Below are the code and all the weights of a small trained network. Each question names an input and a class and asks about switching units off, where a switched-off unit gives its printed mean instead of its output.

import numpy as np


def w(rows, s, z=0):
    codes = np.array(rows[::2]) - 128.0
    scale = np.full(codes.shape[1], s)
    scale[-1] = z or s
    return codes * scale


def f(y):
    return np.maximum(y, 0)


def log_softmax(a):
    a = a - a.max(-1, keepdims=True)
    return a - np.log(np.exp(a).sum(-1, keepdims=True))


def net(x, mask):
    res = np.array(x, float).reshape(1, 2) / 4 @ E
    y = f(res @ A[0][:, :-1].T + A[0][:, -1])
    res = res + np.where(mask, y, B[0][:, -1]) @ B[0][:, :-1]
    return log_softmax(res[-1] @ U[:, :-1].T + U[:, -1])


A, B = {}, {}
E = w([
[55,85,211,2],'x0',
[19,29,35,166],'x1',
],0.007)
A[0] = w([
[163,154,75,202,103],'n0',
[110,107,109,122,254],'n1',
[51,44,49,162,112],'n2',
[164,155,57,231,103],'n3',
[36,52,228,2,94],'n4',
[92,101,161,76,236],'n5',
[229,231,193,110,103],'n6',
[47,41,44,165,99],'n7',
[47,38,50,172,112],'n8',
[44,44,43,169,105],'n9',
[242,250,215,107,89],'n10',
[114,111,120,130,246],'n11',
[175,156,57,220,95],'n12',
[48,45,69,160,99],'n13',
[50,59,211,10,105],'n14',
[183,150,48,229,93],'n15',
[177,154,58,209,98],'n16',
],0.006,0.0083)
B[0] = w([
[141,173,89,76,158],'n0',
[147,179,154,210,254],'n1',
[228,94,168,101,189],'n2',
[140,166,102,93,171],'n3',
[132,211,66,48,209],'n4',
[145,182,137,197,241],'n5',
[242,66,177,93,185],'n6',
[247,84,172,83,186],'n7',
[233,95,166,105,192],'n8',
[229,91,164,102,190],'n9',
[255,51,187,69,192],'n10',
[142,173,152,209,245],'n11',
[142,178,81,59,166],'n12',
[170,105,156,100,179],'n13',
[133,204,72,66,203],'n14',
[143,177,86,63,171],'n15',
[143,174,85,64,164],'n16',
],0.0089,0.0085)
U = w([
[159,64,190,111,106],'0',
[120,192,49,89,120],'1',
[107,151,151,253,253],'2',
[90,65,91,123,52],'3',
[76,84,96,118,49],'4',
[75,72,96,120,55],'5',
[83,77,101,123,52],'6',
],0.015,0.0049)

Each question gives the input, the list of numbers given to net, and the class t.
The units are the neurons (one row each of A and B). Each row of codes is followed by its name. A weight is (code - 128) times the scale printed after its matrix; where a second scale follows, it is the last column's (A, B and U).
mask holds one flag per neuron, in row order. A switched-off neuron (its flag False) gives its mean, the last column of its row in B, instead of its output. The means were averaged over made-up inputs and are rounded, as every weight is.
A unit's drop is (log p(t) with every unit on - log p(t) with that unit switched off) / (log p(t) with every unit on - log p(t) with every unit switched off).
The circuit of an input: a set's keep is (log p(t) with only the set's units on - log p(t) with every unit switched off) / (log p(t) with every unit on - log p(t) with every unit switched off). Starting from the 12 units with the biggest drops (on a tie, the unit counted first), units are removed one at a time, each time the one whose removal leaves the highest keep (on an exact tie, the one counted first), for as long as the keep stays at least 0.8.
circuit, biggest first: the units of the circuit, biggest drop first
top k neurons: the k neurons with the biggest drops, biggest first
drop of u: that unit's drop, to one decimal
input [8,7], class 1: circuit, biggest first : [n4]
input [-3,1], class 2: circuit, biggest first : [n4, n10]
input [-2,3], class 2: top 3 neurons : [n10, n6, n4]
input [7,6], class 1: top 3 neurons : [n4, n14, n10]
input [-8,6], class 1: top 2 neurons : [n15, n12]
input [-4,4], class 0: top 2 neurons : [n4, n14]
input [1,3], class 2: top 2 neurons : [n10, n6]
input [-5,6], class 0: drop of n8 : 0.2
input [-6,7], class 0: drop of n2 : 0.2
input [-2,-3], class 2: drop of n4 : 0.1
